Each row has a name. After each piece below comes the name of the row it's from, unless a question asks for something else. Each question is about the rows just above it. Places in a row count from 1.

<24>: [173 173 166 155 122 141 150 120 150 212 127 134  80]
<96>: [127 120 141 138 115 139 128 125 135 134 123 115 112]
<39>: [173 173 166 155 122 138 150 120 150 121 127 134  80]
<45>: [171 183 141 139 144 122 151 128 134 194 134 156 109]
Table of tags by key:
[150] -> k751
[120] -> k835
[135] -> k730
Join <24> by its entry at place 9: -> k751
find: [127 120 141 138 115 139 128 125 135 134 123 115 112] -> <96>
Row and place of [151] in the named rows: -> <45>, 7

<127>: [105  98 112 129 142 145 130 139 139 119 117 152 148 119 120 153 127  98
 172 182 131 121 133 139 102 140 145 131  98 181 134 121 168 134  99 101
 162 111 149 118 124 157 105  87 117 105 147  96 125 127 158 137]
<65>: [127 108 106 158 144 166 158 140 120 127 141 116 130 115 124 125 158 113
 152  89  96 126 125 157 136 132 157 124 135 128 121 139  66 147 132  72
 146 157  84 129 109 107  94  75 122 115 163  97 128 138  80  74]
<107>: [105  98 112 129 142 145 130 139 139 119 117 152 148 119 120 153 127  98
 172 182 131 121 133 139 102 140 145 131  98 181 134 121 168 134  99 101
 162 111 149 118 124 157 105  87 117 105 147  96 125 107 132  75]
Table of tags by key:
[149] -> k921
[84] -> k279
[74] -> k201
[85] -> k607
[83] -> k519
The tag of <65>, keyed by place 39: -> k279
find: [127 108 106 158 144 166 158 140 120 127 141 116 130 115 124 125 158 113
 152  89  96 126 125 157 136 132 157 124 135 128 121 139  66 147 132  72
 146 157  84 129 109 107  94  75 122 115 163  97 128 138  80  74] -> <65>
The row with [105  98 112 129 142 145 130 139 139 119 117 152 148 119 120 153 127  98
 172 182 131 121 133 139 102 140 145 131  98 181 134 121 168 134  99 101
 162 111 149 118 124 157 105  87 117 105 147  96 125 107 132  75] is -> <107>

<101>: [115 100 135 102 174  75 134  74  82 133  95 109]
<82>: [ 75  90 137  78 139 141 145  93 108  67  89 130]
<94>: [ 75 186 137  78 139 141 145  93 108  67  89 130]
key -> tag
[133] -> k904
[66] -> k930
[134] -> k162
[67] -> k802
[75] -> k196
[76] -> k115
Look up the entry of <101> at place 10 in the table: -> k904
[ 75 186 137  78 139 141 145  93 108  67  89 130] is in which row? -> <94>
Row and place of [133] in the named rows: -> <101>, 10
Where do [ 75  90 137  78 139 141 145  93 108  67  89 130] appear? -> <82>
The row with [115 100 135 102 174  75 134  74  82 133  95 109] is -> <101>

<97>: [113 169 100 181 160 124 138 130  96 145 108  55  79 168 155 104  88 110
  63  84 100  66  95 102 160  70 126  70  80 111 167 142  90 171]
<122>: [166  89 134  87 149 174 166  65  59  29  41 158  50  95 105 107  87  40
 103 178  84 148  57 153 141 105 170 166 153 137 172  97 144  65]
<4>: [ 96  71 180 187 182 134 128  93 145  73  82 102  83 151 173  87  79  88
 140 110 170 131  64 158  80 109  89 113 101 208  74 131 102 131]
<48>: [129  98  91  93 107 129 143  61  57  77  46 115  56 111  97 119  75  60
  73 110  78  99  70  98  94 115  69  58  83  48  85 115  89 141]
<46>: [129  98  91  93 107 129 143  61  57  77  46 115  56 111  97 118  75  60
  73 110  78  99  70  98  94 115  69  58  83  48  85 115  89 141]
<51>: [166  89 134  87 149 174 166  65  59  29  41 158  50  95 105 107  87  40
 103 178  84 148  57 153  67 135  37  72  68 106  37 157 103 158]
tags:
[97] -> k441
[87] -> k141
[94] -> k282
[92] -> k905
[93] -> k917
The tag of <46>, keyed by place 4: -> k917
find: [129  98  91  93 107 129 143  61  57  77  46 115  56 111  97 118  75  60
  73 110  78  99  70  98  94 115  69  58  83  48  85 115  89 141] -> <46>

<43>: [ 99 124 111  89 117 144 101 148 108 135 132 124 115 123  83 107 130 110
 137 118 127 151 125 116 149 144 143]
<154>: [118 125 124 117 123 133 122 134 123 129 129 127 126 126 112 123 129 121
 131 123 126 135 127 144 134 135 131]
<20>: [154 124 136 144 129 124 136 116 139 121 125 133 136 130 150 136 127 148
 130 129 123 114 130 134 114 124 114]
<60>: [118 125 124 117 134 133 122 134 123 129 129 127 126 126 112 123 129 121
  95 105  98 121 126 109 117 159 100]
<110>: [ 90 151 136 158 147 107 164 126 135 140 130 119 127 132 145 148 125  91
  97 148 150 128 127 129 132 105 145]
<74>: [118 125 124 117 134 133 122 134 123 129 129 127 126 126 112 123 129 121
 131 123 131 135 127 124 134 135 131]
tags:
[92] -> k450
[139] -> k24
[91] -> k685
[147] -> k759
[140] -> k799
[149] -> k508
[148] -> k992
Join <20> by its entry at place 18: -> k992
Row and place of [109] in the named rows: -> <60>, 24
The row with [ 99 124 111  89 117 144 101 148 108 135 132 124 115 123  83 107 130 110
 137 118 127 151 125 116 149 144 143] is -> <43>
[118 125 124 117 123 133 122 134 123 129 129 127 126 126 112 123 129 121
 131 123 126 135 127 144 134 135 131] is in which row? -> <154>
[ 90 151 136 158 147 107 164 126 135 140 130 119 127 132 145 148 125  91
  97 148 150 128 127 129 132 105 145] is in which row? -> <110>

<53>: [ 42 194 117 159 115]
<49>: [108 140 137 133 125]
<29>: [ 43 194 117 145 146]
<118>: [ 99  96 147  99 145]
Table of tags by key:
[193] -> k114
[125] -> k182
[124] -> k205
[194] -> k781
[96] -> k5
[139] -> k657
[141] -> k48
[140] -> k163
The tag of <49>, keyed by place 2: -> k163
find: [ 99  96 147  99 145] -> <118>
Row and place of [147] in the named rows: -> <118>, 3
find: [ 43 194 117 145 146] -> <29>
Where do [ 42 194 117 159 115] appear? -> <53>
Row and place of [43] in the named rows: -> <29>, 1

<81>: [ 71  97 137 212 160]
<67>: [ 89 156 217  57 204]
<80>: [151  37  98 134 135]
<142>: [155  82  42  65 209]
<27>: [121  58 227  86 193]
Row and place of [58] in the named rows: -> <27>, 2
[135] is at row and place -> <80>, 5

<140>: [132 139 136  69  72]
<91>: [129 126 128 122  84]
<144>: [128 146 132 138 132]
<188>: [130  87 129  69 145]
<190>: [131  86 124  57 142]
<141>: [129 122 133 123  75]
<16>: [128 146 129 138 132]
<14>: [129 163 137 126 197]
<179>: [131 151 129  69 145]
<100>: [131  87 129  69 145]
tags:
[70] -> k704
[69] -> k638
[137] -> k118
[147] -> k248
[138] -> k264
[146] -> k750
[139] -> k630
Look up the entry of <16> at place 4 in the table: -> k264
Which row holds [129 163 137 126 197]? -> <14>
[130  87 129  69 145] is in which row? -> <188>

<151>: [ 46 116  32 111 138  90 136  82]
<34>: [118  82 118 152 150 112 125  84]
<117>: [121  56 125 125  82 183  81 178]
<138>: [158 170 155 168 183  78  67 135]
<112>: [ 46 116  32 111 183  90 136  82]
<40>: [118  82 118 152 150  68  47  84]
Row and place of [135] in the named rows: -> <138>, 8
tags:
[158] -> k788
[82] -> k418
[83] -> k936
[169] -> k902
[135] -> k97
[170] -> k335
Look up the entry of <138> at place 2 in the table: -> k335
find: [ 46 116  32 111 138  90 136  82] -> <151>
find: [158 170 155 168 183  78  67 135] -> <138>

<37>: [168 118 127 154 108]
<36>: [141 108  89 122 168]
<205>: [140 108  89 122 168]
<150>: [ 73 143  85 130 176]
<56>: [ 54 202 103 155 166]
<184>: [154  63 227 178 170]
<218>: [134 145 117  94 176]
<76>: [140 163  83 110  94]
<147>: [ 54 202 103 109 127]
<172>: [168 118 137 154 108]
<165>: [177 102 178 111  95]
<189>: [ 86 109 144 134 169]
Row and place of [110] in the named rows: -> <76>, 4
Table of tags by key:
[145] -> k475
[178] -> k929
[117] -> k134
Join <218> by its entry at place 3: -> k134

<54>: [190 160  80  87  30]
<204>: [190 180  72  84  32]
<103>: [181 128  96  94  47]
<139>: [180 182  71  84  33]
<63>: [190 174  74  85  29]
<130>: [189 157  82  88  31]
<121>: [188 153  83  89  33]
<64>: [190 178  72  84  30]
<12>: [189 157  71  88  31]
<177>: [190 166  77  86  29]
<163>: [190 176  73  34  29]
Where in the named rows is [181]? -> <103>, 1
tags:
[85] -> k366
[84] -> k340
[87] -> k250
[180] -> k861
[83] -> k392
[86] -> k510
The tag of <204>, keyed by place 4: -> k340
Where in the named rows is [77]? -> <177>, 3
The row with [190 176  73  34  29] is -> <163>
The row with [189 157  82  88  31] is -> <130>

<11>: [131 133 134  66]
<10>: [131 133 175 130]
<18>: [131 134 134  66]
[130] is at row and place -> <10>, 4
Where in the named rows is [175]? -> <10>, 3
Which row holds [131 134 134  66]? -> <18>
Where do [131 133 175 130] appear? -> <10>

<196>: [ 93 104  94 188]
<109>: [152 138 127 110]
<15>: [189 183  86  51]
<8>: [137 117 122 151]
<25>: [129 108 106 176]
<42>: [ 65 128 128 129]
<13>: [ 76 118 123 149]
<124>: [171 134 128 117]
<70>: [125 119 124 146]
<71>: [136 112 114 164]
<98>: [ 92 134 128 117]
Row and place of [124] in the named rows: -> <70>, 3
key -> tag
[147] -> k690
[110] -> k67
[146] -> k471
[124] -> k640
[125] -> k367
[145] -> k864
The tag of <70>, keyed by place 4: -> k471

<17>: [133 169 134 115 114 169 200  91 139  71  98]
<125>: [ 67 160  90  89 147 212  59 139 160  77 162]
<145>: [128 135  90 148 168 144 189 102 147  72  78]
<66>: [145  40  51 134 102 142 142 124 147 171 175]
<83>: [144 141 202 129 176 113 195 108 152  73  84]
key -> tag
[195] -> k31
[59] -> k914
[73] -> k306
Look up the entry of <83> at place 7 in the table: -> k31
[162] is at row and place -> <125>, 11
find: [145  40  51 134 102 142 142 124 147 171 175] -> <66>

<89>: [ 89 129 136 146 178  97 146 200 150  90 123 140 174 117  48]
<72>: [205 138 138  39 147  77 115 154  88  83 120  98 134 107  88]
<26>: [205 138 138  39 147  77 115 154  88  83 120  98 134 107  98]
Row and place of [97] in the named rows: -> <89>, 6
key -> tag
[117] -> k127
[107] -> k73
[88] -> k952
The tag of <72>, keyed by place 14: -> k73
find: [205 138 138  39 147  77 115 154  88  83 120  98 134 107  98] -> <26>

<134>: [128 136 126 127 130 122 134 128 125 128 122 125 150 125 128 137 101 126
 128 129 128 134 129 129 127]
<160>: [128 120 132 130 126 143 125 126 131 126 135 131 104 126 127 122 121 134
 127 126 130 143 124 124 131]
<85>: [128 134 126 127 130 137 129 129 128 130 130 127 146 131 129 132 141 127
 129 129 125  41 132 130 125]
<108>: [128 116 132 129 125 144 119 128 134 128 139 133  94 131 128 115 160 134
 128 127 129 113 125 126 130]
<115>: [128 130 129 129 128 142 133 126 128 125 129 128 134 122 126 134  88 132
 126 127 130 121 126 127 129]
<57>: [128 127 126 127 128 121 122 130 129 131 129 128 125 135 130 123 173 125
 130 129 125  97 131 129 126]
<123>: [128 116 132 129 125 143 119 128 134 128 138 133  93 131 128 116 162 133
 128 127 129 117 125 127 130]
Where do [128 120 132 130 126 143 125 126 131 126 135 131 104 126 127 122 121 134
 127 126 130 143 124 124 131] appear? -> <160>
key -> tag
[129] -> k664
[126] -> k780
[130] -> k731
[125] -> k964
Join <57> by its entry at place 19: -> k731
find: [128 130 129 129 128 142 133 126 128 125 129 128 134 122 126 134  88 132
 126 127 130 121 126 127 129] -> <115>

<136>: [135 178 126 149  93 123 165  50 135 140 112 121 120 134 112 118 145 104
 123 139]
<52>: [135  90 139 127 143 143 186  92  99 133 120 126 149 142 104 105 198 147
 150 126]
<84>: [110 134 151 100 108 126 227  41 168  95 115 106 103 139 149 138  81 158
 140 118]
<22>: [163 173 120 139 106 124 125 135 112 137 157 131 111  95 121 116 143 115
 123 139]
Where in the named rows is [157]? -> <22>, 11
Where in the named rows is [165]? -> <136>, 7
Row and place of [131] in the named rows: -> <22>, 12
Where in the named rows is [41]? -> <84>, 8
Table of tags by key:
[150] -> k676
[81] -> k895
[198] -> k891
[145] -> k480
The tag of <52>, keyed by place 17: -> k891
[227] is at row and place -> <84>, 7
find: [110 134 151 100 108 126 227  41 168  95 115 106 103 139 149 138  81 158
 140 118] -> <84>

<3>: [ 96 102 147 158  69  55]
<132>: [ 63 147 149 137 104 169]
<41>: [108  66  83  90 140 121]
<106>: [134 139  55 141 120  74]
<93>: [109 162 179 149 156 127]
<9>: [100 106 123  72 131 101]
Where in the named rows is [83]? -> <41>, 3
Table of tags by key:
[120] -> k851
[137] -> k172
[141] -> k304
[142] -> k424
[158] -> k825
[149] -> k963
The tag of <106>, keyed by place 4: -> k304
Row and place of [169] in the named rows: -> <132>, 6

<156>: [132 133 143 144 102 132 132 126 128 130 140 136 136 115 143 151 122  94
 124]
<149>: [134 124 118 114 127  92 115 138 118 127 132 157 113 177 123 124 139 156
 106]
<129>: [128 127 132 117 135  97 115 128 120 121 126  97 127  95 137 150  68 157
 136]
<198>: [131 138 137 131 168 152 126 130 152 130 132 130 133 120 129 118 148 136
 111]
<187>: [126 123 136 128 106 137 125 139 159 138 134 136 121 154 144 163 147  75
 156]
<176>: [124 119 121 133  80 153 118 121  98 125 133 122 155 110 129 114 143  77
 147]
<47>: [117 132 125 144 176 107 143 133 105 120 119 109 125  69 134 122 147 125
 133]
<148>: [126 126 140 136 122 125 127 121 131 112 132 127 135 127 131 144  47 159
 138]
<162>: [126 123 136 128 106 137 125 139 159 111 120 133 126 140 122 155 143 138
 111]
<6>: [130 136 110 134 101 163 133 127 112 133 131 121 121 131 106 134 141 132
 128]
<133>: [130 126 148 136 195  96 133 127 123 132 127 120 107  92 122 153 163  74
 130]
Which row holds [132 133 143 144 102 132 132 126 128 130 140 136 136 115 143 151 122  94
 124]? -> <156>
key -> tag
[128] -> k803
[132] -> k874
[127] -> k698
[134] -> k307
[129] -> k897
[133] -> k354
The tag of <187>, keyed by place 11: -> k307
The row with [130 136 110 134 101 163 133 127 112 133 131 121 121 131 106 134 141 132
 128] is -> <6>
[105] is at row and place -> <47>, 9

